Below is a small trained network, with its code and all its weights. Each question gives an input and a class and asks what happens when units are switched off, that is, made to give their printed mean instead of their output.

import numpy as np


def w(rows, s, z=0):
    codes = np.array(rows[::2]) - 128.0
    scale = np.full(codes.shape[1], s)
    scale[-1] = z or s
    return codes * scale


def f(y):
    return np.maximum(y, 0)


def log_softmax(a):
    a = a - a.max(-1, keepdims=True)
    return a - np.log(np.exp(a).sum(-1, keepdims=True))


def net(x, mask):
    res = np.array(x, float).reshape(1, 4) / 4 @ E
    y = f(res @ A[0][:, :-1].T + A[0][:, -1])
    res = res + np.where(mask, y, B[0][:, -1]) @ B[0][:, :-1]
    return log_softmax(res[-1] @ U[:, :-1].T + U[:, -1])


A, B = {}, {}
E = w([
[108,170,86,167,128,80,135,93,187,88,68],'x0',
[74,40,70,170,192,151,63,137,99,130,104],'x1',
[56,187,171,169,130,146,102,62,160,137,251],'x2',
[125,114,127,124,148,150,165,135,163,154,135],'x3',
],0.015)
A[0] = w([
[126,115,156,175,99,163,155,119,104,114,111,82],'neuron 1',
[37,42,77,168,193,192,97,114,76,129,107,84],'neuron 2',
[172,146,89,98,135,155,154,167,90,142,90,151],'neuron 3',
[168,93,204,60,120,210,121,142,12,185,182,48],'neuron 4',
[112,155,195,49,129,115,168,88,130,119,102,118],'neuron 5',
[175,131,96,103,106,135,134,132,133,169,30,129],'neuron 6',
[69,205,192,216,135,157,128,58,151,146,214,167],'neuron 7',
[221,221,181,93,78,108,211,134,149,115,138,87],'neuron 8',
[178,156,150,81,66,144,136,138,110,172,147,81],'neuron 9',
[179,70,95,50,102,119,143,140,124,114,130,133],'neuron 10',
[170,113,125,122,148,71,207,160,113,92,57,137],'neuron 11',
[134,206,63,223,132,75,164,103,254,32,45,3],'neuron 12',
[143,92,154,109,102,116,153,109,96,111,87,129],'neuron 13',
],0.0095,0.0033)
B[0] = w([
[104,97,113,169,151,141,130,95,138,124,132,129],'neuron 1',
[230,73,68,124,97,177,53,89,101,160,98,221],'neuron 2',
[73,108,199,113,176,104,167,56,130,173,177,181],'neuron 3',
[69,165,81,220,187,45,201,229,255,30,184,220],'neuron 4',
[214,135,100,151,84,145,110,119,111,154,83,166],'neuron 5',
[82,177,155,67,178,126,120,21,129,108,137,195],'neuron 6',
[97,158,208,134,107,120,176,20,58,151,134,255],'neuron 7',
[183,85,30,124,64,224,75,146,82,199,59,219],'neuron 8',
[157,92,100,151,78,166,114,174,137,156,98,174],'neuron 9',
[88,112,193,111,106,100,119,113,119,124,124,179],'neuron 10',
[84,158,202,66,161,135,128,99,69,172,182,202],'neuron 11',
[129,125,77,194,140,92,208,221,183,51,208,230],'neuron 12',
[95,212,159,86,118,190,123,184,59,139,168,161],'neuron 13',
],0.009,0.02)
U = w([
[99,153,245,83,134,120,130,25,84,157,125,252],'0',
[244,99,14,129,104,165,44,102,105,190,56,114],'1',
[133,140,93,155,142,82,168,181,207,51,141,36],'2',
],0.012,0.00038)

Each question gives the input, the list of numbers given to net, and the class t.
The units are the neurons (one row each of A and B). Each row of codes is followed by its name. A weight is (code - 128) times the scale printed after its matrix; where a second scale follows, it is the last column's (A, B and U).
mask holds one flag per neuron, in row order. A switched-off neuron (its flag False) gives its mean, the last column of its row in B, instead of its output. The means were averaged over made-up inputs and are rounded, as every weight is.
A unit's drop is (log p(t) with every unit on - log p(t) with that unit switched off) / (log p(t) with every unit on - log p(t) with every unit switched off).
The circuit of an input: a set's keep is (log p(t) with only the set's units on - log p(t) with every unit switched off) / (log p(t) with every unit on - log p(t) with every unit switched off). Starting from the 12 units with the biggest drops (on a tie, the unit counted first), units are removed one at a time, each time the one whose removal leaves the highest keep (on an exact tie, the one counted first), for as long as the keep stays at least 0.8.
units of the circuit, in order: the units of the circuit, biggest drop first
top k neurons: the k neurons with the biggest drops, biggest first
drop of u: that unit's drop, to one decimal
input [-8,3,-6,0], class 2: units of the circuit, in order : [neuron 4]
input [-3,-7,-6,8], class 1: top 2 neurons : [neuron 8; neuron 7]
input [2,1,1,6], class 2: top 4 neurons : [neuron 8; neuron 11; neuron 7; neuron 2]
input [-7,-7,1,-7], class 1: top 3 neurons : [neuron 8; neuron 12; neuron 9]
input [6,-5,5,-5], class 2: top 3 neurons : [neuron 12; neuron 2; neuron 11]
input [-5,3,-2,-2], class 2: top 2 neurons : [neuron 4; neuron 8]
input [8,-8,-4,5], class 1: top 3 neurons : [neuron 8; neuron 4; neuron 5]
input [-6,-6,2,-1], class 1: top 2 neurons : [neuron 8; neuron 12]
input [-7,0,-7,-3], class 0: top 2 neurons : [neuron 12; neuron 3]
input [2,-8,5,2], class 1: drop of neuron 8 : 0.9
input [-5,-8,-1,0], class 1: drop of neuron 8 : 1.1
input [8,-5,4,-8], class 2: drop of neuron 12 : 6.3
